Below are the code and all the weights of a small trained network. Each question names an input and a class and asks about switching units off, where a switched-off unit gives its printed mean instead of its output.

import numpy as np


def w(rows, s, z=0):
    codes = np.array(rows[::2]) - 128.0
    scale = np.full(codes.shape[1], s)
    scale[-1] = z or s
    return codes * scale


def norm(h):
    return h / np.sqrt((h * h).mean(-1, keepdims=True) + 1e-5)


def f(y):
    return y / 2 * (1 + np.tanh(0.7978845608 * (y + 0.044715 * y**3)))


def log_softmax(a):
    a = a - a.max(-1, keepdims=True)
    return a - np.log(np.exp(a).sum(-1, keepdims=True))


def net(x, mask):
    res = np.array(x, float).reshape(1, 8) / 4 @ E
    u = 0
    for l in range(3):
        y = f(norm(res) @ A[l][:, :-1].T + A[l][:, -1])
        res = res + np.where(mask[u : u + 3], y, B[l][:, -1]) @ B[l][:, :-1]
        u += 3
    return log_softmax(norm(res)[-1] @ U[:, :-1].T + U[:, -1])


A, B = {}, {}
E = w([
[142,125,146,143,143,125,145,160,91,105,107],'x0',
[125,45,4,255,176,155,104,146,200,66,132],'x1',
[79,123,143,128,122,156,96,114,130,83,142],'x2',
[123,122,123,121,157,121,128,148,109,140,123],'x3',
[117,142,91,88,163,118,121,117,136,157,108],'x4',
[159,97,140,126,143,131,139,146,126,161,131],'x5',
[141,131,138,138,123,124,131,119,117,104,110],'x6',
[237,218,107,100,207,191,224,87,100,58,199],'x7',
],0.009)
A[0] = w([
[168,211,20,135,166,255,153,81,28,94,175,80],'0.n1',
[90,172,202,190,77,126,18,178,166,214,2,254],'0.n2',
[50,177,240,55,58,33,137,119,81,139,152,196],'0.n3',
],0.0043,0.0037)
B[0] = w([
[125,8,125,114,91,192,199,160,141,163,212,198],'0.n1',
[115,1,99,64,103,115,224,104,130,226,15,255],'0.n2',
[143,96,101,60,144,225,201,199,153,129,119,241],'0.n3',
],0.01,0.0068)
A[1] = w([
[209,211,124,85,170,167,113,153,159,73,180,252],'1.n1',
[149,135,202,2,75,126,165,132,76,152,152,199],'1.n2',
[107,110,103,105,134,143,186,141,135,67,133,160],'1.n3',
],0.0098,0.0035)
B[1] = w([
[141,225,95,253,211,131,47,106,88,90,202,201],'1.n1',
[24,168,151,126,74,142,89,71,51,164,101,250],'1.n2',
[170,119,169,73,146,133,131,146,149,191,96,187],'1.n3',
],0.012,0.013)
A[2] = w([
[139,2,69,129,122,37,133,155,231,103,77,3],'2.n1',
[98,209,74,108,187,164,104,123,71,90,128,47],'2.n2',
[196,82,96,170,229,176,146,124,195,81,126,199],'2.n3',
],0.0086,0.0029)
B[2] = w([
[136,167,188,94,140,69,116,184,126,4,188,245],'2.n1',
[157,146,170,163,88,91,98,105,116,118,120,216],'2.n2',
[164,104,91,131,136,133,169,151,182,171,102,255],'2.n3',
],0.017,0.0071)
U = w([
[45,56,149,60,64,142,169,80,93,169,39,218],'0',
[85,189,177,186,108,118,61,46,23,120,166,4],'1',
[117,82,167,91,121,54,160,182,165,8,123,111],'2',
[193,103,83,195,158,169,162,109,177,131,142,111],'3',
],0.014,0.0019)

Each question gives the input, the list of numbers given to net, and the class t.
The units are the neurons (one row each of A and B). Each row of codes is followed by its name. A weight is (code - 128) times the scale printed after its matrix; where a second scale follows, it is the last column's (A, B and U).
mask holds one flag per neuron, layer by layer. A switched-off neuron (its flag False) gives its mean, the last column of its row in B, instead of its output. The means were averaged over made-up inputs and are rounded, as every weight is.
A unit's drop is (log p(t) with every unit on - log p(t) with that unit switched off) / (log p(t) with every unit on - log p(t) with every unit switched off).
The circuit of an input: a set's keep is (log p(t) with only the set's units on - log p(t) with every unit switched off) / (log p(t) with every unit on - log p(t) with every unit switched off). Starting from all 9 units, units are removed one at a time, each time the one whose removal leaves the highest keep (on an exact tie, the one counted first), for as long as the keep stays at least 0.8.
circuit, biggest first: the units of the circuit, biggest drop first
unit that matters most: the unit with the biggest drop
k most important neurons: the k neurons with the biggest drops, biggest first
top k neurons in layer l: the k neurons of layer l with the biggest drops, biggest first
drop of u: that unit's drop, to one decimal
input [1,2,1,-6,-4,-6,-7,4], class 3: unit that matters most -> 1.n2
input [0,2,3,7,-3,-4,-1,-8], class 2: 2 most important neurons -> 1.n2, 2.n1
input [-1,-6,-2,1,6,-2,0,1], class 1: 3 most important neurons -> 0.n2, 0.n1, 1.n1
input [-2,1,2,-1,8,1,6,1], class 3: 2 most important neurons -> 1.n2, 0.n2
input [8,3,-6,-3,-5,-2,-8,-7], class 2: 2 most important neurons -> 2.n1, 1.n2
input [5,1,4,-1,3,6,4,4], class 3: 4 most important neurons -> 0.n2, 1.n2, 0.n1, 2.n3
input [-2,5,-4,-6,0,0,1,-5], class 2: circuit, biggest first -> 2.n1, 1.n2
input [-5,1,5,4,2,-8,-2,2], class 3: 3 most important neurons -> 1.n2, 0.n2, 0.n1
input [2,6,-7,8,-7,3,4,-2], class 2: 3 most important neurons -> 2.n1, 1.n1, 1.n2
input [-3,3,-2,8,7,8,-4,-8], class 2: 2 most important neurons -> 2.n1, 1.n2
input [5,7,0,6,3,-1,-7,-1], class 2: 2 most important neurons -> 1.n1, 2.n1
input [-6,7,7,7,-1,-5,0,-1], class 2: circuit, biggest first -> 1.n2, 2.n1
input [-4,1,3,-7,0,0,1,4], class 3: 2 most important neurons -> 0.n2, 1.n2
input [-1,7,-6,-5,1,4,7,-6], class 2: unit that matters most -> 2.n1
input [2,-6,4,8,-4,4,-8,1], class 1: top 2 neurons in layer 2 -> 2.n3, 2.n2
input [-3,6,3,-2,-6,6,-5,-1], class 2: 2 most important neurons -> 1.n2, 1.n1
input [2,-6,-6,-3,0,1,6,2], class 1: 2 most important neurons -> 0.n2, 1.n1
input [-5,-3,7,-4,-8,-1,1,0], class 0: drop of 1.n1 -> 0.4
input [-4,-3,-7,3,-2,-4,-7,2], class 1: drop of 1.n1 -> 0.0
input [-1,7,-4,8,5,7,6,-7], class 2: drop of 2.n1 -> 0.4
input [3,6,2,-6,2,-4,7,-8], class 2: circuit, biggest first -> 1.n2
